Below are the code and all the weights of a small trained network. Each question names an input and a class and asks about switching units off, where a switched-off unit gives its printed mean instead of its output.

import numpy as np


def w(rows, s, z=0):
    codes = np.array(rows[::2]) - 128.0
    scale = np.full(codes.shape[1], s)
    scale[-1] = z or s
    return codes * scale


def norm(h):
    return h / np.sqrt((h * h).mean(-1, keepdims=True) + 1e-5)


def f(y):
    return y / 2 * (1 + np.tanh(0.7978845608 * (y + 0.044715 * y**3)))


def log_softmax(a):
    a = a - a.max(-1, keepdims=True)
    return a - np.log(np.exp(a).sum(-1, keepdims=True))


def net(x, mask):
    res = np.array(x, float).reshape(1, 7) / 4 @ E
    u = 0
    for l in range(4):
        y = f(norm(res) @ A[l][:, :-1].T + A[l][:, -1])
        res = res + np.where(mask[u : u + 3], y, B[l][:, -1]) @ B[l][:, :-1]
        u += 3
    return log_softmax(norm(res)[-1] @ U[:, :-1].T + U[:, -1])


A, B = {}, {}
E = w([
[24,73,240,169],'x0',
[125,129,128,124],'x1',
[122,127,126,130],'x2',
[93,220,139,215],'x3',
[197,46,101,252],'x4',
[127,129,127,130],'x5',
[126,128,126,127],'x6',
],0.0026)
A[0] = w([
[167,47,131,19,19],'0.n1',
[124,254,154,199,31],'0.n2',
[47,193,180,17,2],'0.n3',
],0.0073,0.00092)
B[0] = w([
[40,93,78,154,215],'0.n1',
[76,10,61,70,222],'0.n2',
[194,188,2,141,254],'0.n3',
],0.0082,0.0035)
A[1] = w([
[27,145,217,127,151],'1.n1',
[182,152,1,55,220],'1.n2',
[106,161,167,37,8],'1.n3',
],0.0045,0.0017)
B[1] = w([
[133,118,199,47,123],'1.n1',
[112,126,253,43,253],'1.n2',
[117,115,63,164,101],'1.n3',
],0.0057,0.0048)
A[2] = w([
[177,64,169,244,132],'2.n1',
[2,112,211,123,2],'2.n2',
[168,22,191,246,148],'2.n3',
],0.0047,0.0009)
B[2] = w([
[177,254,41,99,199],'2.n1',
[148,156,161,82,173],'2.n2',
[116,187,82,158,253],'2.n3',
],0.0058,0.0024)
A[3] = w([
[147,183,235,50,251],'3.n1',
[38,151,108,239,151],'3.n2',
[185,124,116,2,190],'3.n3',
],0.0041,0.003)
B[3] = w([
[184,119,203,199,214],'3.n1',
[155,119,174,35,157],'3.n2',
[138,104,182,253,251],'3.n3',
],0.0061,0.0029)
U = w([
[156,217,46,140,255],'0',
[34,48,96,95,42],'1',
[150,138,253,160,79],'2',
],0.011,0.00079)

Each question gives the input, the list of numbers given to net, and the class t.
The units are the neurons (one row each of A and B). Each row of codes is followed by its name. A weight is (code - 128) times the scale printed after its matrix; where a second scale follows, it is the last column's (A, B and U).
mask holds one flag per neuron, layer by layer. A switched-off neuron (its flag False) gives its mean, the last column of its row in B, instead of its output. The means were averaged over made-up inputs and are rounded, as every weight is.
A unit's drop is (log p(t) with every unit on - log p(t) with that unit switched off) / (log p(t) with every unit on - log p(t) with every unit switched off).
The circuit of an input: a set's keep is (log p(t) with only the set's units on - log p(t) with every unit switched off) / (log p(t) with every unit on - log p(t) with every unit switched off). Starting from all 12 units, units are removed one at a time, each time the one whose removal leaves the highest keep (on an exact tie, the one counted first), for as long as the keep stays at least 0.8.
circuit, biggest first: the units of the circuit, biggest drop first
unit that matters most: the unit with the biggest drop
top k neurons: the k neurons with the biggest drops, biggest first
k most important neurons of layer l: the k neurons of layer l with the biggest drops, biggest first
drop of u: that unit's drop, to one decimal
input [-7,-8,3,1,6,6,3], class 2: circuit, biggest first => 0.n1, 0.n3
input [6,2,1,-2,-3,-4,2], class 2: unit that matters most => 1.n2
input [3,-4,1,5,3,-2,-2], class 1: top 2 neurons => 0.n2, 1.n2
input [-4,-4,2,-4,3,-3,8], class 1: top 3 neurons => 0.n1, 0.n3, 3.n1
input [1,-8,-2,-8,8,-4,-2], class 0: circuit, biggest first => 0.n2, 2.n1
input [6,-5,4,-4,8,-6,-6], class 0: top 3 neurons => 1.n2, 2.n1, 0.n2
input [-7,2,-2,-5,6,8,8], class 2: circuit, biggest first => 0.n2, 0.n3
input [8,-8,4,-5,6,8,8], class 2: top 3 neurons => 0.n3, 0.n2, 1.n1
input [7,-1,-6,7,-1,-4,6], class 1: top 3 neurons => 0.n2, 1.n2, 3.n3
input [-7,3,5,-6,-6,7,-3], class 2: top 2 neurons => 1.n2, 0.n2
input [5,-3,6,-1,6,-2,-3], class 0: top 3 neurons => 1.n2, 2.n1, 2.n3
input [4,2,0,-4,4,8,7], class 0: top 2 neurons => 1.n2, 0.n2
input [5,-8,1,2,7,-5,-7], class 0: top 2 neurons => 1.n2, 2.n1
input [3,7,7,8,-6,-6,0], class 1: top 2 neurons => 0.n2, 2.n1
input [-4,-8,4,-6,-1,8,6], class 1: circuit, biggest first => 0.n1
input [-8,3,-1,-6,-2,5,3], class 2: top 2 neurons => 1.n2, 0.n2
input [-7,7,-6,6,1,1,-8], class 2: 2 most important neurons of layer 0 => 0.n1, 0.n3
input [2,7,7,-4,-8,8,5], class 0: top 2 neurons => 0.n3, 0.n2
input [-8,1,5,-5,-1,0,3], class 2: top 2 neurons => 0.n2, 1.n2
input [1,3,4,-1,-7,-8,-1], class 0: circuit, biggest first => 0.n3
input [0,5,-7,-5,-8,5,-3], class 0: top 2 neurons => 0.n3, 0.n2
input [-4,0,-1,8,5,1,-8], class 1: drop of 0.n2 => 1.2
input [-5,0,-5,7,-3,-4,5], class 1: drop of 0.n2 => 1.2
input [-2,5,-3,5,3,-1,7], class 1: drop of 0.n2 => 1.2
input [3,0,0,1,-1,7,7], class 2: drop of 1.n2 => 0.2
